Below is a small trained network, with its code and all its weights. Each question gives an input and a class and asks what happens when units are switched off, that is, made to give their printed mean instead of their output.

import numpy as np


def w(rows, s, z=0):
    codes = np.array(rows[::2]) - 128.0
    scale = np.full(codes.shape[1], s)
    scale[-1] = z or s
    return codes * scale


def norm(h):
    return h / np.sqrt((h * h).mean(-1, keepdims=True) + 1e-5)


def f(y):
    return np.maximum(y, 0)


def log_softmax(a):
    a = a - a.max(-1, keepdims=True)
    return a - np.log(np.exp(a).sum(-1, keepdims=True))


def net(x, mask):
    res = np.array(x, float).reshape(1, 7) / 4 @ E
    u = 0
    for l in range(2):
        y = f(norm(res) @ A[l][:, :-1].T + A[l][:, -1])
        res = res + np.where(mask[u : u + 9], y, B[l][:, -1]) @ B[l][:, :-1]
        u += 9
    return log_softmax(norm(res)[-1] @ U[:, :-1].T + U[:, -1])


A, B = {}, {}
E = w([
[166,205,65,150,88,56,151,72,81],'x0',
[128,75,71,48,87,173,64,70,114],'x1',
[138,55,151,64,121,29,210,82,190],'x2',
[131,219,54,118,200,156,139,118,254],'x3',
[141,172,253,115,117,158,98,25,137],'x4',
[98,192,137,55,133,155,207,135,52],'x5',
[133,124,126,130,130,132,135,124,133],'x6',
],0.0023)
A[0] = w([
[93,106,172,76,108,124,184,115,188,59],'L0N1',
[22,148,65,175,129,174,81,212,85,95],'L0N2',
[91,109,150,102,153,67,136,113,155,31],'L0N3',
[81,107,128,215,239,90,205,210,104,104],'L0N4',
[76,40,204,62,228,210,129,217,157,11],'L0N5',
[115,54,16,73,95,191,130,126,117,58],'L0N6',
[84,70,101,55,148,37,178,168,166,68],'L0N7',
[46,147,135,33,153,205,253,174,93,67],'L0N8',
[127,169,103,53,150,165,142,152,226,5],'L0N9',
],0.0047,0.0023)
B[0] = w([
[195,100,134,132,125,185,170,123,131,203],'L0N1',
[226,72,127,128,143,157,189,95,132,237],'L0N2',
[194,120,146,123,118,159,168,81,133,167],'L0N3',
[92,139,123,30,67,134,105,200,175,244],'L0N4',
[90,173,44,197,6,147,129,57,117,250],'L0N5',
[80,146,139,43,91,120,99,189,173,226],'L0N6',
[211,92,128,153,148,192,167,104,122,247],'L0N7',
[211,155,171,165,172,23,2,116,84,246],'L0N8',
[32,99,133,154,216,106,162,124,89,194],'L0N9',
],0.0069,0.0027)
A[1] = w([
[158,164,133,164,162,248,101,170,84,3],'L1N1',
[98,175,255,129,119,177,117,68,158,38],'L1N2',
[166,122,149,93,64,148,90,111,129,126],'L1N3',
[129,182,59,145,80,55,187,101,96,2],'L1N4',
[129,187,228,177,86,119,159,205,188,51],'L1N5',
[96,88,120,67,155,155,50,87,139,100],'L1N6',
[122,46,136,201,118,121,74,154,232,54],'L1N7',
[45,37,158,152,124,107,160,176,8,52],'L1N8',
[67,176,78,137,231,128,146,120,154,98],'L1N9',
],0.007,0.0015)
B[1] = w([
[183,60,137,86,126,95,209,43,155,183],'L1N1',
[167,88,26,117,88,116,107,252,140,214],'L1N2',
[73,152,128,154,207,127,159,139,163,253],'L1N3',
[88,108,86,154,85,196,72,71,98,181],'L1N4',
[43,151,149,30,162,173,150,65,102,179],'L1N5',
[81,181,171,81,114,140,185,135,108,190],'L1N6',
[173,187,148,138,152,74,75,98,33,205],'L1N7',
[106,124,182,237,165,126,121,145,255,166],'L1N8',
[96,76,221,216,110,118,123,168,158,176],'L1N9',
],0.0076,0.0048)
U = w([
[235,56,133,108,152,154,222,65,143,178],'0',
[66,90,208,231,153,113,128,167,187,225],'1',
[37,173,138,32,130,147,141,152,128,206],'2',
[86,127,41,197,57,171,92,53,103,67],'3',
[190,174,151,135,167,49,46,118,56,72],'4',
[167,101,58,100,92,115,127,254,155,3],'5',
],0.0081,0.0011)

Each question gives the input, the list of numbers given to net, and the class t.
The units are the neurons (one row each of A and B). Each row of codes is followed by its name. A weight is (code - 128) times the scale printed after its matrix; where a second scale follows, it is the last column's (A, B and U).
mask holds one flag per neuron, layer by layer. A switched-off neuron (its flag False) gives its mean, the last column of its row in B, instead of its output. The means were averaged over made-up inputs and are rounded, as every weight is.
A unit's drop is (log p(t) with every unit on - log p(t) with that unit switched off) / (log p(t) with every unit on - log p(t) with every unit switched off).
unit that matters most: the unit with the biggest drop
top k neurons: the k neurons with the biggest drops, biggest first
k most important neurons of layer l: the k neurons of layer l with the biggest drops, biggest first
input [-5,-8,7,3,7,-1,-2], class 2: 2 most important neurons of layer 1 => [L1N5; L1N1]
input [4,8,-8,3,7,8,-2], class 0: top 2 neurons => [L1N1; L0N4]
input [-2,2,-3,4,0,1,-2], class 1: most important neuron of layer 0 => [L0N9]
input [1,-1,-3,-3,-3,2,-6], class 0: 2 most important neurons of layer 0 => [L0N2; L0N6]
input [-6,-5,5,-1,-1,-6,-3], class 3: top 2 neurons => [L0N5; L0N8]
input [-8,1,7,8,-6,6,6], class 1: 3 most important neurons of layer 0 => [L0N9; L0N2; L0N8]
input [-8,-8,4,-5,0,6,2], class 2: top 2 neurons => [L0N4; L1N5]
input [5,5,-7,-3,6,6,4], class 0: 2 most important neurons of layer 1 => [L1N1; L1N7]
input [5,8,-3,-8,3,5,-2], class 1: 2 most important neurons of layer 0 => [L0N5; L0N4]
input [-5,-6,-6,4,-5,3,1], class 0: 2 most important neurons of layer 1 => [L1N1; L1N2]
input [-5,-5,-2,-5,1,-6,0], class 4: top 2 neurons => [L1N7; L0N6]
input [-5,4,-4,-1,-3,-5,8], class 3: 3 most important neurons of layer 0 => [L0N5; L0N8; L0N2]
input [4,-1,0,5,5,2,-2], class 1: top 3 neurons => [L1N9; L0N5; L0N9]
input [1,7,-4,-2,-2,-6,7], class 2: unit that matters most => L0N6
input [-8,-5,-7,-2,-3,6,5], class 3: top 2 neurons => [L0N5; L0N7]
input [-6,-6,1,5,-5,-5,3], class 2: top 2 neurons => [L0N4; L0N8]
input [-6,-1,-3,5,-6,-4,-4], class 3: 2 most important neurons of layer 1 => [L1N2; L1N7]
input [2,0,-6,2,6,5,-6], class 0: 3 most important neurons of layer 0 => [L0N6; L0N4; L0N5]
input [-4,-6,4,-3,4,-7,8], class 4: top 2 neurons => [L1N7; L0N6]
input [-7,7,-6,3,1,8,0], class 4: top 2 neurons => [L0N8; L0N4]
